[ -4  25 -24   3  12  -7  15  27  -1 -13  17 -14  40  24 -17  -5  -7  -7
 -15  -4   7  -6  -3  10 -19 -15  -3 -35  -7   5  -6 -17   7   8  19]	(198)
[-13  -3  -6 -14  15 -10  19  13  -6   3  -2  -5   7  -1  15 -12   5  14
  -3 -18   7   6  15  -9 -11  -9  11   4   0   6  17   3  -8  30   5]	(71)
[  2  -2   7 -22 -17  18 -25  -4   9  44 -10   6 -31 -23  17   9 -16  17
   7  13 -12  22  -2   3   4   8   8  28   2 -14  10  -8  -4 -22  28]	(71)
[  0  16 -22 -28 -25   2   2  30  -4  -7  12  -9   9   6  -7  -3 -26  13
 -17  16  -5  44 -13  10  -2 -13   1 -19  -3  -7  16 -14  -7 -34  44]	(71)
[ -2   5  11 -25 -16  -1  -8  23  -2  12   8  -3   9   8  -9   5 -10  45
   1   2 -25  24   2  -1 -19  -3   6   4  11 -10   5   7   9 -13  47]	(168)
[ -4  16 -20  -3  -1 -15  21  38 -10  -8 -21  -6  11   9 -12 -17  -3  -1
 -13  -8   5  -1   6   1 -12 -14   2 -20   2   5   9   0  -4   9   6]	(11)
[  3 -19  20 -15 -18   4 -20 -73  23  17   1  13 -64 -24  22  16 -14  19
  26   3   0 -26  10  -4  26  30  14  45  17   1  16  13  -4 -36  -7]	(11)
[ -3  18  -3  -4 -30   0  -5  46  -9  -5   2  -5   4  12 -25   3 -10  28
 -39  10  -9  28 -16  -6  12   1  -8 -27 -15  -2   8  11  11 -21  23]	(198)
[ 13  34  16  30  11   7  18  39 -12  14 -15  -7  76  31 -28  28  -3 -17
 -10  -9 -10 -18 -39   1  -7  -7 -21 -37   6   4 -17  17   0  27  -1]	(174)
[ 19  13 -11 -17 -21  -8   8 -21   5 -24   5  -2  23   3  -7  -8 -34 -29
  -6  18   7   3 -24   8  28   4 -19 -35  -8  -2  12 -14  -7 -58  -8]	(121)
[ -5  13  14 -14  -9   6  -4  47 -14  38 -17  -5  22   2  -5  15  -4  31
 -13  -2 -20  34 -11   0 -20  -4   6  -1   7  -7  15  12   1   8  46]	(71)
[ 16 -22  35  -6 -33  29 -60 -40  18  38  -8  19 -76 -28   7  32   5  21
  23  33 -22  20  -9 -10  25  30   7  56   9  -6   7   2  -6 -30  -2]	(108)
[ 31  18   9 -25 -11  -6  -4 -30  24  42  -6  -4  30 -14  17  27 -40  21
  24  29  -8 -13   6   2  37  16  -7  11  11  -3 -19 -41 -17 -29  20]	(11)
[-13  20 -24  -4  11   4   1  75  -9  35 -41 -12  30  -7   1 -17  18  13
 -22  -3   1  18  11  -8  -7 -18  -6 -25 -17  -3 -14  -9  -3  40   3]	(198)
[ -2 -11  -7 -23   0 -12 -16  27 -10  12 -12   0   4 -13   7  -5   5  17
   0   0  -8  34  21  -4 -23  -3   0   2  -3   1  -3  -7  -5  14  29]	(121)
[-15  11   2 -15  -2  -1   8 113 -32  37 -47 -15  74  -1 -13   1  19  61
 -38 -18 -27  47 -11 -25  -8 -14   2 -32  -6   6   3  30  -8  55  38]	(174)
[  5   9  45  -6 -34   1  17 -23 -10 -16  17   6  34  15 -24  31  -8  34
 -29   8 -15  12 -48 -21  48  17   1 -24  14   7  31  56   1 -28 -15]	(108)
[-18 -14  38 -10 -17  10  -8  12 -13  27  -1   3 -25   1   0  23   7  53
  -9 -19 -25  21 -10 -10 -26  11  20  27  13  -1  38  53  10   8  40]	(71)
[ -1   9  10  14   3   5  11   1   1   1  -9   4   6  11  -3 -11   3 -18
   4  -6   1 -24  -6  -7  -5  -7 -12  -1   1 -11  -5  16   2  -1 -31]	(168)
[-11  -4  34  44  11  15   7  12 -15  -4 -19   3 -17  17 -20  10  43 -34
  -4 -18  -3 -23 -25 -12 -21  -7  -4   6   5   7   6  44  -2  41 -59]	(108)
[-13   3  10 -13 -43   4   3  16 -12 -27  11   9 -32  12 -25 -14 -11  33
 -21  -2 -18  23 -25 -12   3  -1   1  -9  -1 -12  34  47  14 -43  12]	(168)
[  8  12  39  23 -10  13  -6  19   5  12 -29   6  -9  12 -15  26  -4 -27
  -3  12 -11 -30 -38  -1  19   7 -22   6   2 -14 -11  18   4 -28 -22]	(2)
[  5   1  11   9 -19   5 -22   8   0  23 -22   6 -37 -10  -6  12   0   6
  -2   6 -11   4   0  -1  -1   8  -2  21   7  -5  -7   7  -4 -12   5]	(11)
[ -5 -19  10   7  12  -1  10 -44   2 -24  15   3 -35   2  13   1   6  14
   9  -8  14 -26   2 -10   8   7   9  24   7   6   8  20   2  -1 -27]	(156)
[  0  -4 -13 -20  19 -16  13 -19   2 -21   7   4   4  -4  11 -20  10   1
  13  -3  15  -3  18 -10   9  -5  16  -2   5  16  19 -18  -8  23 -18]	(108)
[  8  17   4 -21   2  -3 -22  51  -7  51 -15  -4  52  -3  -3  12   0  49
   0   9 -27  43  22   1 -22 -10  -2   2  11 -14 -30 -17   4  23  50]	(168)
[-21 -15  35  -7 -10  -8   9  -4 -22 -20  27   9   0  12 -17  19  25  61
 -24 -19 -17  26  -5 -25  -7   5  25   2  19  14  31  72  10  38   9]	(108)
[  7  13  13  27  -1  23  -1  -9   3  21 -16   2  -7   2   3   6  -2 -46
   4   3   5 -22 -26   8  -1  -2 -15   5  -5 -13   0  -1  -6 -15 -30]	(71)
[ -5  -7 -20 -26 -19  -1  -6 -32  10 -34  44   3 -50   4   3 -12 -29  -3
   9   2   7  11  -1  16 -15   3  21  10   3   0  42 -12   4 -48  39]	(71)
[ -5 -28  -6  -4  20   1 -17 -64  21  -2  14   3 -61 -19  32  -8   5  -2
  42  -9  17 -38  35  -2   6  12  14  41   0   9   3 -18  -7   7 -11]	(96)
[ 19   6   8   2   6  -1  14 -40   8  -9  -6   3  10  -3   9   3 -21  -5
   1  15  17 -24 -14  -2  47  11 -11  -3   3  -2  -2 -10  -3 -39 -43]	(156)
[ 29  14  -9  28  13  32 -31 -63  31  17  10   2  -5  -3   7  23 -17 -76
  46  11  13 -48 -20  23   7   6 -15  10   5  -5 -33 -39  -9 -22 -26]	(174)
[  0  16  40 -21   9  -4   1  52  -5  56 -28  -5  75   3  -1  42   1  59
  -6   3 -31   8   1 -10   4   3   0   1  20  -8 -19  20   6  34  44]	(2)
[ -6   9   1 -19  -4   6 -12  61 -14  36  -7 -20  50   2 -16  22   6  27
 -12   5 -31  47  -5  10 -46 -19  -8 -17   7  -6 -27   3  -8  23  59]	(121)
[ 19 -11  29   8   7   8  -7 -93  26  -4  22  10 -31  -4  19  16   0 -34
  41   9  12 -55  -5  -4  26  19   5  33  10   8   9 -12  -7 -10 -49]	(108)
[ 24   0 -36 -11  -2   1 -14 -23  24 -17  -6   7 -43 -19  19 -20 -27 -46
  31  19  20 -15  -5  -3  44   7 -12   3 -16   5  -5 -60 -22 -44 -26]	(174)
[ 13  14 -17  -1   1  11 -12 -20  12   8  -1  -4  10  -6   5  -6 -18 -15
  17  17   8 -16   2  11  18   1  -7 -11  -7  -6  -5 -31  -4 -20   6]	(96)
[ -1 -21  19 -22   8  22 -36 -65  25  59   8   8 -32 -34  46  23  -1  23
  43   2  -8  -8  21   4  -7  21  22  60  18  -8   2 -13  -5   2  28]	(71)
[ 18   7 -35   1  -3   3 -14  -7  14 -22  -3  -3 -29   0  -6 -24 -20 -80
  18  21  14 -11 -10  27 -15 -10 -22 -12 -16  -6 -10 -54 -11 -47 -11]	(121)
[  8  -9  12  19  10  12  -9 -54  14  -4  16   5 -30   2  12  18  -1 -26
  31 -14   8 -45 -13  -6   9  12  -1  22   4   9  -6   5  -6   3 -25]	(174)
[-18  12 -25   9   4  -7  14  44 -21 -41  10 -11  10  27 -32 -21   2   0
 -21 -15   4   8  -4   7 -29 -20   2 -37  -8   6  17  15   8  11  25]	(96)
[ 13  12  -2  25  32   8   7 -21   9  16 -14   4  31   0  16   3   1 -45
  29 -12  16 -51  -6  -3   7  -1 -11  -5  -2   5 -20 -14  -9  32 -38]	(174)
[-21 -12   1  12 -21  -1  -2  62 -31 -27 -22   0 -33  11 -32 -16  25  -8
 -40 -15 -11  35 -17  -8 -35 -11 -12 -16 -12   1  17  49   2   3  -4]	(121)
[  2  27 -43  14  16   7   2  78 -18  -1 -39 -15  35   7 -24 -19   8 -29
 -28  14   8  33  -6  15 -17 -35 -19 -37  -5  -8 -30 -26  -9   9 -11]	(156)
[-10  12  11 -11 -20  -2   5  35 -24  -8  15  -4  47  18 -30  25  -7  54
 -29 -21 -24  39 -32 -11   0   1  10 -38  12   9  22  56  10  12  44]	(174)
[  4   8  36   8   8  16 -14  47 -12  60 -52  -5  35  -5  -9  27  31  15
  -6   6 -25  17 -13 -13  -5  -4  -6   7   8   0 -15  12 -10  48 -11]	(108)
[ 11  18  -8  19   8  -7   8  -4   1   2  -4  -1  16   5  -3   0  -2 -30
   7  -1   8 -26   8   8  -9  -7  -8  -6   6  -1 -19 -17  -6   7 -13]	(11)
[ -9  25   5  14 -18  -5  30  52 -23  -6 -22  -5  34  20 -32  -3  -2  13
 -37 -11  -9   1 -22  -7  -7 -12  -7 -36   1  -2  12  47   4   9   0]	(11)
[ -2  15 -11  19  27  10  -3  42   6  17 -44   0  11  -4   4  -9  16 -54
  11   3   8 -25   3   5  -4 -19 -16  -5  -6 -15 -34 -15  -6  25 -32]	(2)
[-10 -11  11 -24  -9  -5  -3 -20  -4   0  13  -2   2  -6   3   9  -8  67
  -5 -11  -7  13   8 -11  18  16  19   0   7   6  31  34   8  -6  34]	(96)
[ 11 -11  44 -32  10   1 -13 -47  13  58   2   1  52 -25  28  39  -9  52
  30   6 -23  -9   9  -7   7  29   1  20  19  -1  -9   4  -5   5  32]	(121)
[-12 -10 -10  -3   2  -6   2  23 -12 -16 -16  -2 -20   3  -5 -22  12 -23
  -4 -12   3   5  -1  -1 -32  -9  -5  -6  -9   3  11  10  -5   5  -4]	(121)
[ -1  -8 -28  16  -1   6 -29 -23  19  -8 -12  11 -95 -15  10 -28  -2 -71
  28  10  21 -34  26  18 -20  -3  -3  36  -8  -8 -16 -32 -10 -14 -34]	(11)
[ 10  -1 -16   1 -19  18 -31  -2   7  -4 -17   8 -57 -13  -4  -5  -8 -29
   9   5   2   6 -20   0  20   7  -8   5  -8   1   9  -9  -7 -35 -13]	(174)
[ 11   8 -15   4 -14   3   4 -19   6 -35  12   7  -9   7  -9  -2 -22 -31
   0  -1  10  -8 -30  -1  31   5  -7 -26  -2   8  17   3  -4 -40 -18]	(174)
[-12   5  53  24 -14  16   8  14 -14  22  -8   2  17  22 -21  25  13  28
 -17 -18 -27 -12 -30 -15 -16   0  -8   4  13 -12   1  74  14  11  -9]	(168)
[-10  -6   8 -15 -18  14 -30  33  -9  10   8   1 -23  -4 -22  16  16  33
  -5   7 -28  49  -5   0 -29  -5  19  10  13   1  11  15   1  10  41]	(108)
[ 13   9  20   0 -27 -27  38 -53  -1 -46  25  11   8  20  -8   4 -30  18
 -15  -4  11 -34 -15 -16  47  22  -1 -16   8  11  38  32   7 -40 -17]	(11)
[ 37  11  -9 -27  -8  10 -28 -66  34  30  17   1  20 -23  24  14 -47 -33
  42  41   1 -14  -3  24  19  13 -13   4   2 -15 -24 -65 -12 -59  21]	(121)
[-21 -39 -36 -30  11 -12  -1 -51   8 -52  22  12 -84 -24  31 -51  10 -26
  35 -25  28 -15  42  -5 -23   2  20  22  -8  11  30  -5  -2  -3 -17]	(121)
[ 28  30   9 -17 -14  21 -19  -5  17  65 -10  -3  49 -13  13  30 -42  -2
  14  38 -13  15 -17  19  19   5 -13  -1   4 -21 -18 -42 -11 -38  30]	(71)
[  1  -9  27  24   4  10  -8 -41   0 -10  25   6 -23  10  -4  26   5  10
   3   0  -1 -20 -10   4  -9  10   4  22  17  -2  -8  27  13  -6  -7]	(156)
[ -1   1  46 -34  -7  -8  12  -4  -8  41   0  -5  63   3   3  38 -13 114
  -9  -5 -29  10   3 -18  22  24  14   2  17   6  20  42  10  13  63]	(96)
[-10 -32  -4 -30  20   2 -24 -59  15   4  28   6 -45 -26  32   3  22  26
  43  -4   2   4  40  -9 -12   3  34  48  15  13   3 -14 -11  35   6]	(108)
[ -3  15  34   8 -18   1  19   4  -8 -14  18  -2  25  36 -28  14  -6  18
 -14 -10 -17 -13 -29  -3 -11  -1  -8 -14  13  -6  13  47  16 -16   7]	(168)
[ 26   2   9  -6  19  -4 -15 -46  15  28   9   9  28 -14  27  24 -14   7
  37   1   3 -23  12  -8  26  20   1  15   9   8 -17 -29  -6  14   3]	(174)
[  5   8   5 -20 -28  24 -43  21   0  42   0  -4  -8 -12 -14  25 -20  42
   3  23 -31  37  -4  15  -5   7   2   8   2 -17  -9  -5   4 -31  66]	(96)
[-29   2  -8  17  13   4   5  57 -14 -19 -18   2 -14  10 -12 -13  26 -22
 -11 -19   3  -4  -1  -3 -29 -25   1 -10  -1  -9  -5  37   6  30 -14]	(2)
[ 34 -10 -20  -4  20   4 -22 -92  38  -8  14   6 -57 -19  36  -8 -28 -45
  54  32  28 -48  17  18  27  14  -4  44   0  -1 -17 -84 -10 -54 -25]	(156)
[ 22  21  19  -2   1  16 -26  19   6  65 -26 -11  47  -4  -6  34 -18  18
  11  24 -24   3  -7  14   7   8 -16   1   3 -10 -28 -30  -5  -7  39]	(96)
[ 24  13 -15 -16  -3   1 -20  -1  29   5 -20   8 -24 -14  15  -4 -32 -50
  30  40   9 -18  -2  12  38   3 -16   8  -5 -15 -17 -62 -11 -56 -10]	(2)
[-30 -30 -39 -26  11  -6 -15  43 -15 -10 -30  -4 -52 -23   8 -43  34   5
  -6 -27   8  39  36  -7 -41 -17  14   8  -9   8  16  12  -5  35   6]	(121)
